[  6 -18 -17   2   8  43 -32 -77  71 -22 -34  49  71  11  12  -5  45  27
  25  -4 -43   6 -36  40 -47  32  -1 -38 -12  26 -15 -30 -65 -20  42 -78
  71   2]
k721
[-29 -44  38  42 -32  29 -26 -34  54  52 -62 -17 -57 -25  23 -24 -31 -20
   1  15   5   8  -2  49  47  13  39  -2   6  30 -10 -13  -9  27  46   1
  39 -63]
k397
[ 56  -1  10 -22 -26  -3 -11   9 -22 -10  11 -14   9  -6  10 -38   4   6
  29  -5 -19  -4   5   1   2  -9  -3 -27  -3  42 -39  -2  -1 -19  -4  12
   0  -8]
k721
[ -4   5 -27   2 -47  36  -3  -5  54 -25 -14 -42  -5 -24  39 -25   6  41
  -9  33 -19 -31  20  59  12 -72 -12  23 -24  22  32  28  69   1  38  21
  13 -41]
k249
[ 38   7  35  -5 -12   9 -32  15 -28  -5  10  -3   6   3   5 -24  -8  25
   3  11 -17  -8  -9   6   2 -18 -10 -16  -6  44 -20 -10   6 -30  19 -15
   6  12]
k132
[ 13   2   1 -17  -5  -7  14  36   1   0   7 -21  15 -24  -2  31  21   6
 -16   1   9  17 -12  48  27 -18  -1   9 -27  20 -24  11 -19  -3  35  27
 -11   6]
k249
[-33   5  15  23  26  24 -30  -1 -24 -31  84 -49  12  -3  32  17  -3   6
 -21  -5  35  10 -48  42  -1   3  27 -60 -40   9 -19  20  44 -44  50 -46
 -19  35]
k310
[  5  12  16 -13   7  -9   0  64  -3   5 -13 -20  -5 -11  34  22   7  -6
 -25   1   2  20  -6  26 -17 -24  -3   3 -26   4 -12  -1 -26  -2   9  -5
 -15 -15]
k310
[ 39 -15  16 -20 -35 -18  -9   1  -9  -7  30   9   3  -1 -10 -10  23  12
  21  -1 -11  -4   5  -3   7 -17  -7  -8 -21  11 -16   9   1 -18   2  10
  -2  16]
k721
[ 49   5  17 -13  17 -25 -11  45  -7  19 -13 -30   7 -23   1   6   2  -7
 -16  -8   3  -3 -12  28   1  -8   3  13 -29 -21  -2   5 -10 -17   9  24
 -32 -20]
k721
[  0   2  14  -4   1 -12   7  32 -14 -14   1 -18   0 -25  16  23   4 -21
 -31   9  19  20   3  26  34 -19  -2  20 -19   0  -6   6 -21  -2  23  29
  -8  -8]
k310
[  1  11   5 -11 -40   7   7  -9 -11 -14  33   6  15   1 -22  11  -6  -5
  30  13 -13   9   4   5  27  -2 -11 -20  -7  49 -35  13  13  -6   6   0
  24  -6]
k186
[ 13   0   9  24   4  -7 -13  17   8  47  -6 -26   4 -37   2  34 -16  13
 -14  -1 -17   3   3  21  16   9   0  20 -25  -3  -7 -10 -50  -2  -5  21
 -13  -2]
k421
[ 37   5   7 -29 -14   5 -13 -24 -16 -21  15  16  12  -7  -9 -34 -14  16
  19   7  -6   7   6  16 -28 -19 -10  -7  -9  29 -40   2   7  -7  -1  -8
  26 -37]
k397
[ 22  10  11 -17 -37   5   8  10  -6 -18  38   4  20 -14  -1  -4 -10   5
  23   0 -12   8  -6  17  13 -17 -20 -14 -26  43 -26  10  16 -18  -6  -9
  19  -8]
k186
[ 31  -2   5 -15 -43 -19 -17   1 -14  -5  22  -7  13  -5  -7 -11   8   9
   9  -9  -7  18 -20  -2  19  -8 -19 -23 -16  36 -48 -10 -11   2   3  10
 -11   6]
k48
[  4   7  11  -7   1 -22   5  51   7  27 -20 -30  11 -23  -3  26   7  10
 -34   2   2  15 -12  25  10  -9  11  17 -32  -8 -11   8 -34   5  30  38
 -23   0]
k249
[  4   4   7   0  -8  -6   9  11  -1  18 -10 -30  12 -15 -12  29   1  11
 -26   4 -10   9  -9  53   6   5   7  -4 -21  16 -13   3 -22   5  26  40
   8  -5]
k249
[ 23  -2   9 -14 -51   3  13  -2 -11  11  16 -16  13  -9  -9 -31   4  11
  11 -10 -13  25 -11   9   8  -3 -10 -32 -22  54 -25  20   2  -3  18  15
   9  16]
k249
[ 43  -4   4 -20 -35 -16   3   2 -10 -19  19  -7  11  -1  -8 -12   7  -1
  34   5 -20   5  12  -3   5 -19  -9 -15   0  21 -22   9 -10 -24  -5  -8
  12  -3]
k721
[ 46   1  30  -4 -19  13 -12  11 -12 -21  16  -7   3  22   2 -23 -18  13
   7   9  -6  17   6   0  -7 -28  -4   6  -9  20 -31  -6  29 -30  -2 -11
  34   1]
k132
[ 28   6  21   2 -25  10 -21   6 -24 -14  13 -17   1   3  -5 -19  -6  12
   7   8 -11  -6  -6 -11  -3 -27  -2 -23  -4  47 -29   9  22 -13   7  -6
  -8   8]
k132
[ 12  -4  29 -27  53  -4  -1  14 -84 -42  52 -62  71 -29  66  -8  36  -8
  14 -12  28  50 -58  48  43  17  30 -14  12  38 -43 -11 -56  18  35   5
  -5 -42]
k249
[  1   6  37  -2 -31   6 -12  -5 -25 -22  60 -19   9  -7  17 -33   1   9
  26   0  -4  -3   4  -3  34   5 -18 -12  -3  41 -29   4   7 -13   4  12
   5   7]
k310
[ 13 -10  -9  43 -60 -28 -27 -16  12 -21  34 -28 -37  67  13  78  -6  11
 -48 -19  -4 -51 -36  36   9   8 -16 -71 -88  22   0  24  11 -19  44 -21
  28 108]
k186
[ 30   6   7 -16 -30  -6 -23   9 -25  12  26  -1   3  -1  -1 -35  -5  18
  17  -7 -12  18  -8 -17   3  -9  -9 -22  -7  39 -31  -8  18 -10 -16  -1
  -3  -4]
k48
[ 30   1  17 -10 -19  12 -12   3  -7 -23  18  -1   5  10  -1 -17   0  11
  21   7 -16   1  -9  11  -9 -27 -13 -19   3  29 -23   1  24 -22   6 -24
   7  -3]
k132
[ 24  -2  -6  11   9 -26  -2  51  25  13 -16 -38 -12  -8  27  40  30  -4
   0  -1  -4 -29   5  23  10  -8  -1   6  -3  11  -9   9 -39  -1  17  -4
 -36   3]
k721
[ 10   0  21 -21 -26  -3   4  -6 -19 -32  41  -6  13  -4   2 -16   7   1
   3   4   5  14   3   6  12 -25 -11  -2 -11  31 -36  11  -4 -17  13   6
   3  -1]
k310
[ 20 -13  20 -14 -13  -3   4  34 -19  -9  39   6  -3  -9  17  36 -19  -7
 -16   6  21   0   3  44  27 -14  -3   5 -48  15  13  -2  10 -13  19  19
  29 -13]
k186
[ 16   6  18  -6 -40   3  -8 -12 -12   3  32 -29   7 -18 -22   3 -12  11
  37   2 -17   9 -10   4  30 -10 -14  -8 -11  35 -34   5 -26 -10 -14  -6
 -11  10]
k421
[ -3 -18 -29  11  47  58   6  47  -7  22  74  -8  31   2  74  39 -61  19
 -27   8  36 -62  14  11 -27  20  15 -27 -17 -23  11 -31  49 -35   5  -7
  36  33]
k249
[ 49   6   3 -28 -11   8 -11   0 -40 -30  28   9  -4 -11  12 -40 -21   3
  30   1   2  11   9   8  -9 -24 -17 -12  -5  38 -25   1  16 -18 -12 -17
  30 -29]
k397
[ 47 -11 -15 -33  -2  34  -7  29 -14 -22  47  16  62  -6  47  66 -55 -61
   3 -10  28  49 -31  45 114 -20  37   6 -44  23 -70 -38 -21 -35  25  -7
  91  22]
k186
[ 49   1 -11  16  50 -14  11 -25  23  18  31 -26 -10  18  20  11  10  25
  26 -18 -39   6  23  54   4  -7  -7  54  40  53  -5  -3 -68 -51 -19 -62
  50 -11]
k421
[-18  32 -15  -7  66  -8  -9  29 -21 -35 -87  24  20  16  38   5  49 -28
 -31  23  27  17  10 -49  38 -22  21  36  26  17   2  24 -86  -9  33 -45
  11  17]
k310
[ 67  -1 -55 -10  11 -48  -7 -42 -51 -56  59 -47  20  19  54 -18 -25 -18
   7 -18 -34  54  -3  -9 -24 -21  14 -33   7  78  19   7 -58 -66  62 -81
 -27 -25]
k421
[-11   4  -1   2 -15  -8  -7  43  -8  -2  14 -18   0 -24  21  39   9  -4
 -35  10   4  23  -3   0  -5 -28 -10  -7 -43  -2 -10   5 -12   5  27  10
 -20  10]
k310
[ 40 -14   4   3 -10 -31   1  63   2   5 -25 -14 -36 -25  13  23 -11  -2
 -49 -15  21  17   3  29 -11 -23  -4  12 -49   0   5 -17 -10  -3  -6  37
 -26 -22]
k48
[ 16   7  -1  16   7 -30 -13  17  16   8 -11 -22  -7 -30   8  22 -20 -15
  -3  -2  -3   2  14  29  11   0   8  18 -12   5 -10   8 -25   4  20  15
 -15 -48]
k397
[ 17  11   8  -9 -25  13  -8  -3 -22 -13  26 -13  17  -8 -12   3 -10   8
  44  -1 -14  18  -1  -7  13   7  -4 -21  -9  38 -45  -3 -27 -11 -21  -6
  -7   7]
k421
[ 28   7  -6 -30 -33   2   9   8 -22 -35  45   4  17   1   2  -5  -7   5
  14   2  -3   0  -2  -6   0 -28 -22 -19 -22  42 -24  14   7 -13  -3  -5
  23   5]
k186
[ 14 -35 -60  36  47  49  28 -36  24 -17 -16  20  -4 -29  52 -22 -21  -3
   5   3   0  21  41 -21   5   4  -1  34  48   1  21 -32 -54 -30 -30 -36
  97   2]
k421
[ 11   2  22 -14 -28  -4  12   7 -18 -21  33  -6   6  -8   8 -11  10  -4
  14  -8  -3  13   0   0  13 -13 -15  -9  -4  40 -36   8 -25  -6 -18   2
  10  13]
k310
[  7 -14  49  41 -10  -1   4  66  14  25  84 -92  25 -15  62  50 -34  22
  -5 -20  22  24 -21  34   5  21  34   1 -50  59 -13 -11 -83 -27  26 -50
  21  47]
k249
[ 35  -7   2   1   0 -11  -4  33  20  22 -13 -16   1 -42  17  18   1  -1
 -15   6  -8 -15   7  36  23 -15  14  29 -15   3   9  -4 -16 -18  12  27
 -27  -6]
k721
[-11 -62  -9   3 -54  -1  -2   2  88 -19 102 -20  -8  23  29  59   1   1
  38 -18  34 -21  28  30  38 -23  58  17 -39 -24  22  28 -24  -7  28  25
  53  52]
k721
[ 28   0   3   2  10 -18 -16  16   2   5 -14 -24  -5 -33  16  11 -38   1
 -35   8   5   4  11  47 -17  -1  17  16 -23   3 -14 -10 -24   1  37  37
 -13 -46]
k397
[ 29   9 -49 -11  27   2   4 -22  26 -80  10  46  18   4  32  20  47   8
   7  20  16 -41  -1  70  49 -24 -33  23  20  10 -48   7  23 -33  37 -42
  -7  32]
k397
[ 30  -3   0 -16 -42 -12 -15   0 -15 -22  30 -16   6   4   6 -18   3  13
  14  -7  -2  18 -16  -8   7 -23 -13 -21 -12  38 -41  -7  -5  -4  -5  -7
   2   5]
k48
[-37 -29 -35  10  35  63  -3  24  34   1  41   3   2  -8  75  33  29   3
  -7   0  51 -73   0  34 -13  12  -6 -38 -28  35  40  11  74   9  80 -10
 -50 -24]
k249
[ 19  -1 -11   9   5 -16 -10  25   8 -12   5  -3 -15 -29  16  30 -21 -18
  -5  -2  10  16  18  40   7 -12  12  16 -31 -11   3   6  15  -4  11  19
  -2 -46]
k397
[ 33   1  14  -7 -33  -6 -20  -1 -25  -1  16 -13   8  -9  -1 -21   0  15
   8  -8  -8  16 -13   5  16  -1 -14 -17 -10  43 -48 -19  -2   4 -15  21
   7  -7]
k48
[ 48  19 -29 -15  12 -32 -30  -8 -61 -13 -23  -8 -11   5 -19   9   0 -52
  18 -11 -17   2 -17  10  89 -12  16 -44   9  38  44  40 -48 -50  35 -21
  41  40]
k721
[ 22   2   7 -11 -26   1   3  -6 -22  -3  21  -9  11  -1  -8 -24   6  16
  13 -10  -9  -4  -4  -7  15  -7  -6 -24 -11  52 -33  15   2 -15   2  12
  10  15]
k249
[ 31 -11  16   7   5 -17   4  29  -8   1  -6 -27 -22 -12  25  20   0   8
 -15  -7   5  19   0  47  13   7   6  21 -22   8  -1 -11 -52 -10   2  20
 -18   7]
k421
[ 61  -2  27  22 -12  -8 -37 -43   0   6   9   8  22 -19  17 -28 -70  -4
 -15 -21  -7  -9  -6 -12   6  17  10  34 -46  40  36 -11 -44 -39   1 -19
  40  -3]
k397
[ 25   4 -54 -39  77  32 -43  -6  18  15  45 -49 -16  18  33 -18  -2  47
 -20 -20   0 -41 -44  18 -17 -21   9  47  51 -36 -47 -56  -8   5 -21  32
  21  11]
k48
[ 19  10 -30  -9  56  49 -37 -17  14 -25 -69  12  -8 -34  37 -70  13 -21
 -12 -44 -14  25 -49  22  14 -25   1 -14 -11 -13  -6 -16  16 -20 -20   0
  54 -45]
k310
[ 15   4  -9  27  29 -46   0 -22 -18 -45 -17  26  88 -31  28  -1   2 -29
  -9 -17   2  -1 -11 -35  73   6  32 -18   0  32 -35  22 -94 -38  14 -35
  26  11]
k186
[  7  27 -31 -19 -15  26   6 -54 -17 -25 -16 -25  13  13   6  15 -32 -33
  -5  13 -25   1 -17  25  50  36  45  33  42  68  -5 -18 -29  27   6  69
   8   6]
k186
[ 16 -36  -4  26  39   3  46 -37  38 -32 -53  19   0 -26  23  26 -25 -53
 -22 -19  60 -50   9  65  20  53  33  14  30  45   3   0 -92   6  17  12
   4 -15]
k397
[ 39  -2 -42 -12  -2   8  -5  -7  15 -13  44 -33  15  45  34  47  -1  -1
  21 -25 -13 -55  33  16  -7 -31 -19 -10 -24  59  -7  14   8   4  16  10
  51 -49]
k249
[ 24   5  25 -11 -28   6 -17   2 -17  -4  28 -10  13  -2 -10  -8  -4  21
  32  -4 -12  10  -8   0   7   5 -22 -16 -28   9 -44  -7  -8  -9 -18   5
  -5   6]
k421
[ 20   2   9   0   6  -9  -3  14   9   8   8 -21   2 -17   6  13 -14  12
   4   0 -10   9   8  41  16  14   0  26  -8  -1  -3 -11 -39 -19   7  20
 -18 -11]
k421
[  7  -9 -54  23 -24 -17  31  64  31 -40  45 -25 -40  33  13  81  15 -34
  33  15  -2  63  46  10  41 -30 -26   7  18 -22 -12  14   7 -10  31 -19
  50  39]
k132
[  7  16  13 -12 -46   3   1   6 -16 -22  32 -11  16  -8   5  -8   4  -6
  16   4 -15  28  -4 -11  14 -18 -22  -9 -15  41 -34  10   3 -10  -2  -9
  -6  13]
k310
[ 34  11   8 -10 -26  -3 -11 -14  -7 -15  18   7   5 -13 -15 -13  -7   8
  22   4 -11  20   2  20  -5  -4 -21  -3 -17  31 -52   2  17  -7   6  -3
   2 -24]
k397
[ 33  -1  14 -14 -35  -7 -10   6 -15 -19  27  -6  18 -15 -11 -16  -3   6
   8  -3  13  26 -15   7  36  -8 -19  -3 -17  21 -43 -11  -6 -10   1  14
   9  10]
k48
